[-11 -46 -28 -16  38  -5] ⇒ -11
[-2 -1  8 -6 51] ⇒ -2
[ -7   1   4 -35 -44  20] ⇒ -7
[ -3  35 -50  11 -15] ⇒ -3
[ 11 -47  33  14 -22 -53] ⇒ 11
[-40 -24  16  46  13  -6] ⇒ -40
[-19 -49 -11 -27] ⇒ -19
[-51   6 -16 -20 -19] ⇒ -51
---
[[-16 -11   9  18   4   8  41]
 [-17   3 -22  21  15  16 -31]
 [-16 -19   5 -23  10  -1  31]] gives 4

[[-14 -27 -28 -26  32  -1]
 [ -3 -10 -37 -29   3  -5]
 [-43   6  31  -3 -22  27]] gives -26

[[ 22  -6   3   3]
 [ 18 -21  40 -36]
 [  8  26 -12  21]] gives -6

[[-36 -45 -46  -6 -31  50 -29]
 [  9  40  50  30   3 -51   1]
 [-21 -17 -17   6 -20  19 -19]] gives -31

[[  1  -6  44  -8]
 [ -8  -7  34   5]
 [  2  -2 -48   3]] gives -6

[[ -1  11  19  23  31]
 [-26   4  -8 -12 -34]
 [ 41   7   5 -21   5]] gives 19
---
Q:
[[-34 -30 -32 -40]
 [ -9  -3   1   9]
 [ 24   1   3  12]]
A: -30

Q:
[[ -3 -15  26  -7 -14   2 -11]
 [  9 -18  12   0   8  -1 -14]
 [-18 -26  25 -47 -24  46 -21]]
A: -15

Q:
[[-39  43 -45 -36 -30 -20 -40]
 [  0  -6   1   1   1   2   0]
 [ -1  -6  -5  -1  -1   0  -1]]
A: 43

Q:
[[ 35 -38  -9  15  12 -22 -24]
 [ 15 -10  51 -43 -54  -2  -7]
 [ 35 -41  -8  -4  11 -18 -21]]
A: -38

Q:
[[-39  35 -17  -8 -13  38]
 [ 24 -49 -33 -39 -49 -38]
 [  7   9 -39 -20  21 -38]]
A: 35

Q:
[[ 21 -17 -26 -33 -35 -15 -35]
 [ 35  37  39   7 -10  -3 -24]
 [ 26  17   0  42 -35 -38 -25]]
A: -17
---
-46,-8,10,-2,12,30,23
-42,-7,9,5,9,28,20
-32,5,4,-5,2,40,6
==> 6

560,801,755,633,956,686
818,708,538,149,755,818
==> 818

2,3,3,5
2,1,3,5
7,5,3,4
==> 4

3750,6833,1903,2606
8973,6238,3573,3750
8247,5820,6992,7411
==> 7411

67,39,29,89,50,5 ==> 5

-606,842,692,185,322,450
-673,-418,-642,-855,-692,438
==> 438

145,138,75,112,34,149
149,205,98,127,115,162
==> 162

102,162,138,9,86
25,80,73,28,97
28,217,49,113,96
==> 96

239,165,231,188,46
196,178,176,214,139
101,193,200,217,98
==> 98
---
[[  0 -25  14  10  39 -18]
 [ 13   4  -3   6  -8  25]
 [  2   1  -2   1  -1  -1]] => 39, -25

[ 8  7 11 48] => 48, 7

[[-27 -28  20 -45]
 [ -5 -23  16 -23]
 [-31 -16  28 -19]] => 28, -45

[  3 -22  -2 -10 -21 -39  22] => 22, -39

[ 23  38 -42 -52 -37] => 38, -52

[[-42 -17   1  18  -1]
 [-52  21 -33 -41  14]
 [ 12  10 -12  14  14]] => 21, -52

[-35   6   0  36 -43  23  -9] => 36, -43

[ 53 -25  37 -42] => 53, -42
---
[[13  6 19  8 45]
 [ 6 -9  6 28 18]] out -9

[[ 6 22  3 37  2 10]
 [ 8 28 -1 39 -1 14]] out 28

[[ -1 -42   0  18 -27]
 [  0   4 -26 -21  -1]] out 4

[[ 21   6 -48   7   5]
 [-41   2 -26 -12 -21]] out 2

[[-36  -2  -1  22  13  10]
 [-40 -13   3  25  13  15]] out -13

[[ -5  16 -13 -25]
 [ 25  55 -12 -32]] out 55

[[-10  28  13   1]
 [ 47  25  33  48]] out 25

[[-9 13  3 -5]
 [42  8  1 -7]] out 8

[[-31  46 -19  12   5]
 [ 12 -40  30 -20 -21]] out -40
---
[ 1.6 -0.1  0.5 -0.5 -1.2 -0.8] -> 1.6
[-103.023  -69.011  151.243  137.013  -88.067] -> -103.023
[ -74.81  171.46  138.57 -171.34 -147.38] -> -74.81
[-10.893   5.761   8.261  12.817 -11.874 -16.129 -12.725] -> -10.893
[ 0.108 -0.127 -0.151 -0.149 -0.158 -0.131] -> 0.108
[-13.68  -6.24   3.85  14.03] -> -13.68
[ 0.3 -0.6 -1.1  1.2 -1.8] -> 0.3
[-117.359  -20.140  155.128   23.065  -91.353   51.775] -> -117.359
[  7.98   0.41   6.57  -2.67 -10.20  10.30  -1.09] -> 7.98
---
[11 88 85 85] -> 11, 85

[[ 583  944   39  351 -620]
 [ 391  326  300  311  305]
 [ 980  250  213  369   36]] -> 583, 36

[[ 310 -457 -397 -434 -148   18 -462]
 [ -45   -3   10 -513  623  -23  185]
 [ 345 -634 -572 -704    6  311   -9]] -> 310, -9

[[19 23 26 36 45 54 57]
 [83 77 54 45 51 26 30]] -> 19, 30

[ 85  59 150 223] -> 85, 223

[ 83 690 763 704 749 534] -> 83, 534

[[118 117 118 118 115 118 117]
 [204 183 171 204  30 183  36]
 [ 82  54  97  83 148  94 201]] -> 118, 201

[-28  31  22   5] -> -28, 5

[ 40  94  77 205 131  54] -> 40, 54
---
-15.33	11.92	-1.08	13.88	7.71 ans = 11.92

60.91	-113.81	-200.86	58.20	-129.85	15.45
-34.53	-147.13	-88.44	223.65	-99.04	-121.13
ans = 60.91

-0.09	-0.02	0.01	-0.08	-0.13
-0.18	-0.05	0.11	-0.15	-0.15
ans = 0.01

0.3	1.0	0.1	0.6	0.3	-1.8	-0.4 ans = 0.6

-7.5	-15.3	-13.3	19.8	-14.9	-12.5	-16.1 ans = -7.5

-0.04	0.07	-0.20	0.08	-0.19	-0.08	0.19
-0.02	0.07	-0.11	0.06	-0.17	-0.03	0.18
-0.05	0.07	-0.21	0.08	-0.18	-0.08	0.17
ans = 0.18

-0.164	-0.113	-0.055	0.028	0.171	0.139 ans = 0.139

-0.07	0.02	0.03	-0.02	0.02	0.00	-0.10
-0.02	0.01	-0.05	0.03	0.01	0.01	-0.09
0.14	-0.15	-0.22	0.06	-0.20	0.01	-0.06
ans = 0.06

0.3	12.6	-5.2	-18.0	-6.5	-10.9 ans = 0.3

-0.036	-0.114	-0.147	-0.144	-0.014	0.051
-0.076	-0.058	-0.122	-0.071	-0.084	0.136
-0.124	0.103	0.117	0.147	0.174	-0.130
ans = 0.147
---
[8, -45, 11, -7] result: -7
[21, -40, -9, -47, 7, -9] result: -9
[10, -12, -6, 39] result: 39
[-31, -19, 48, -16, -42] result: -42
[2, 50, 16, 15, 21] result: 21
[12, -54, 8, 18, 35] result: 35
[-10, -26, -40, -9, -8, -11] result: -11
---
2509,6504,7192,8344,6117: 7192

5430,1541,2719,5150
6946,6547,7289,4706
8832,4574,5410,1653
: 7289

716,843,-415,-920: 716

74,85,46,237,79,142: 142

804,765,489,75: 765

3,96,70,60,38: 70

708,478,702,400
227,477,837,402
517,337,495,462
: 708

-13,37,25,-33: 25
---
-41  -38  -39    6    3
 31  -26   30   26   24
yields 31

46  76  68  59  55  84  41
16  77  31  74  54  55  44
70  47  17  26  62  47  59
yields 16

8  4  7  6  4  7  6
5  1  5  8  6  7  4
5  6  7  4  6  8  7
yields 5

455  443  228   17  671  475  622
641  570  644  401  603  681  802
yields 641

544  271  479  286  470  210
112  192  230  206  701  394
362  489  512  887  614  218
yields 112

 24   -3   14   15
 50  -11  -28   21
yields 50

226  700  286  301  409  668
525  245  620  791  824  419
307  481  316  491  532  633
yields 525

7  6  5  6
2  6  7  4
yields 2
